Below is a small trained network, with its code and all its weights. Each question gives an input and a target symbol and asks what happens when units are switched off, that is, made to give their printed mean instead of their output.

import numpy as np


def w(rows, s, z=0):
    codes = np.array(rows[::2]) - 128.0
    scale = np.full(codes.shape[1], s)
    scale[-1] = z or s
    return codes * scale


def f(y):
    return np.maximum(y, 0)


def softmax(a):
    e = np.exp(a - a.max(-1, keepdims=True))
    return e / e.sum(-1, keepdims=True)


def log_softmax(a):
    a = a - a.max(-1, keepdims=True)
    return a - np.log(np.exp(a).sum(-1, keepdims=True))


def net(x, mask):
    ids = ['αγδεπτψω'.index(c) for c in x.split()]
    T = len(ids)
    res = E[ids] + P[:T]
    u = 0
    for l in range(2):
        q, k, v = (res @ M[l].T for M in (Q, K, V))
        z = softmax(np.where(np.tri(T) > 0, q @ k.T / 2**0.5, -1e9)) @ v
        res = res + np.where(mask[u], z, O[l][:, -1]) @ O[l][:, :-1]
        u += 1
        y = f(res @ A[l][:, :-1].T + A[l][:, -1])
        res = res + np.where(mask[u : u + 12], y, B[l][:, -1]) @ B[l][:, :-1]
        u += 12
    return log_softmax(res[-1] @ U[:, :-1].T + U[:, -1])


Q, K, V, O, A, B = {}, {}, {}, {}, {}, {}
E = w([
[184,158,109,89],'α',
[175,148,58,163],'γ',
[114,70,94,167],'δ',
[110,157,4,99],'ε',
[65,70,230,185],'π',
[99,198,218,108],'τ',
[68,153,91,44],'ψ',
[128,189,168,242],'ω',
],0.011)
P = w([
[237,95,110,26],'0',
[5,236,30,135],'1',
[26,226,82,144],'2',
[140,157,170,122],'3',
[126,162,182,117],'4',
[114,185,187,137],'5',
[146,178,226,125],'6',
[126,152,215,130],'7',
[127,138,210,117],'8',
],0.0029)
Q[0] = w([
[115,252,135,150],'L0H1',
[249,1,228,61],'L0H1',
],0.0053)
K[0] = w([
[207,60,140,255],'L0H1',
[33,177,51,111],'L0H1',
],0.0068)
V[0] = w([
[90,108,95,250],'L0H1',
[65,255,84,63],'L0H1',
],0.007)
O[0] = w([
[142,54,206,64,132],'L0H1',
[3,226,54,24,250],'L0H1',
],0.0063,0.0024)
A[0] = w([
[186,197,220,147,172],'L0N1',
[88,92,134,153,115],'L0N2',
[93,138,134,145,59],'L0N3',
[6,95,130,160,127],'L0N4',
[131,101,131,168,107],'L0N5',
[18,30,164,168,106],'L0N6',
[107,154,154,147,126],'L0N7',
[152,166,148,176,21],'L0N8',
[76,200,109,227,177],'L0N9',
[124,11,17,81,47],'L0N10',
[130,171,1,178,250],'L0N11',
[137,142,158,133,174],'L0N12',
],0.0072,0.0021)
B[0] = w([
[42,144,113,179,208],'L0N1',
[172,137,165,119,148],'L0N2',
[160,113,120,146,141],'L0N3',
[191,144,138,75,207],'L0N4',
[148,83,163,157,140],'L0N5',
[145,183,209,96,184],'L0N6',
[132,147,113,140,166],'L0N7',
[100,107,41,180,140],'L0N8',
[186,130,104,133,227],'L0N9',
[113,219,79,218,158],'L0N10',
[255,117,127,69,255],'L0N11',
[78,168,135,151,162],'L0N12',
],0.0066,0.0042)
Q[1] = w([
[78,28,176,135],'L1H1',
[32,72,51,253],'L1H1',
],0.0038)
K[1] = w([
[214,236,51,95],'L1H1',
[255,21,137,13],'L1H1',
],0.0043)
V[1] = w([
[144,186,67,242],'L1H1',
[1,155,170,176],'L1H1',
],0.0067)
O[1] = w([
[55,71,14,254,251],'L1H1',
[104,248,111,214,28],'L1H1',
],0.0095,0.0012)
A[1] = w([
[169,159,149,89,167],'L1N1',
[102,117,93,94,155],'L1N2',
[149,180,72,187,61],'L1N3',
[75,156,160,138,139],'L1N4',
[130,106,201,144,131],'L1N5',
[133,146,76,125,121],'L1N6',
[183,140,128,49,215],'L1N7',
[78,155,154,107,132],'L1N8',
[126,98,171,147,152],'L1N9',
[72,172,219,156,136],'L1N10',
[97,68,78,185,254],'L1N11',
[255,86,144,208,191],'L1N12',
],0.0088,0.0045)
B[1] = w([
[176,126,170,111,199],'L1N1',
[55,124,137,98,178],'L1N2',
[177,48,138,171,174],'L1N3',
[170,112,92,132,185],'L1N4',
[134,204,122,223,163],'L1N5',
[132,221,80,135,175],'L1N6',
[138,127,180,67,255],'L1N7',
[142,109,75,116,179],'L1N8',
[68,185,127,192,153],'L1N9',
[161,128,58,172,224],'L1N10',
[41,124,122,62,196],'L1N11',
[101,3,163,182,199],'L1N12',
],0.0063)
U = w([
[227,62,118,130,71],'α',
[86,47,173,108,122],'γ',
[74,59,142,155,112],'δ',
[57,122,122,59,28],'ε',
[178,135,254,155,119],'π',
[213,164,39,149,89],'τ',
[181,159,173,82,252],'ψ',
[43,139,62,164,182],'ω',
],0.0086,0.0032)

Each question gives the input, a string of symbols that net reads in full, and the target symbol t.
The units are the heads (2 rows each of Q, K, V and O) and the neurons (one row each of A and B). Each row of codes is followed by its name. A weight is (code - 128) times the scale printed after its matrix; where a second scale follows, it is the last column's (O, A, B and U).
mask holds one flag per unit, layer by layer, with each layer's heads first. A switched-off unit (its flag False) gives its mean, the last column of its rows in O or B, instead of its output. The means were averaged over made-up inputs and are rounded, as every weight is.
A unit's drop is (log p(t) with every unit on - log p(t) with that unit switched off) / (log p(t) with every unit on - log p(t) with every unit switched off).
The circuit of an input: a set's keep is (log p(t) with only the set's units on - log p(t) with every unit switched off) / (log p(t) with every unit on - log p(t) with every unit switched off). Starting from the 12 units with the biggest drops (on a tie, the unit counted first), units are removed one at a time, each time the one whose removal leaves the highest keep (on an exact tie, the one counted first), for as long as the keep stays at least 0.8.
circuit, biggest first: the units of the circuit, biggest drop first
top k neurons: the k neurons with the biggest drops, biggest first
k most important neurons of layer l: the k neurons of layer l with the biggest drops, biggest first
drop of u: that unit's drop, to one decimal
input ψ ψ γ, target ψ: circuit, biggest first -> L0N11; L1H1; L1N7
input α ψ ψ π π, target ψ: top 3 neurons -> L0N4; L0N6; L1N12
input ω ω τ ψ π ψ ω, target ω: top 2 neurons -> L0N11; L0N1
input ε ε ψ π, target ψ: circuit, biggest first -> L0H1; L0N4; L0N6; L1N12
input γ ψ γ, target α: circuit, biggest first -> L0N11; L1H1
input δ ε τ γ γ τ ω, target ω: circuit, biggest first -> L0N1; L1N7; L1H1
input α α π, target π: circuit, biggest first -> L0N6; L1H1; L1N5
input π δ α π, target π: circuit, biggest first -> L0N6; L0H1; L1N5
input α α ε δ γ ε α δ, target γ: 2 most important neurons of layer 0 -> L0N11; L0N1
input δ ψ ω ε ω α, target ω: 2 most important neurons of layer 0 -> L0N11; L0N1
input π ω τ ψ ω γ π, target ω: top 3 neurons -> L0N11; L0N1; L1N10
input π ε τ α π τ τ, target τ: top 2 neurons -> L1N10; L1N4
input γ γ π ω, target δ: top neuron -> L1N12
input ε ψ δ ε, target ψ: top 2 neurons -> L0N11; L0N1
input ψ α ψ, target ψ: drop of L1H1 -> 0.3
input τ τ τ τ α τ, target τ: drop of L1N11 -> 0.1
input δ π π α, target π: drop of L1N11 -> 0.1
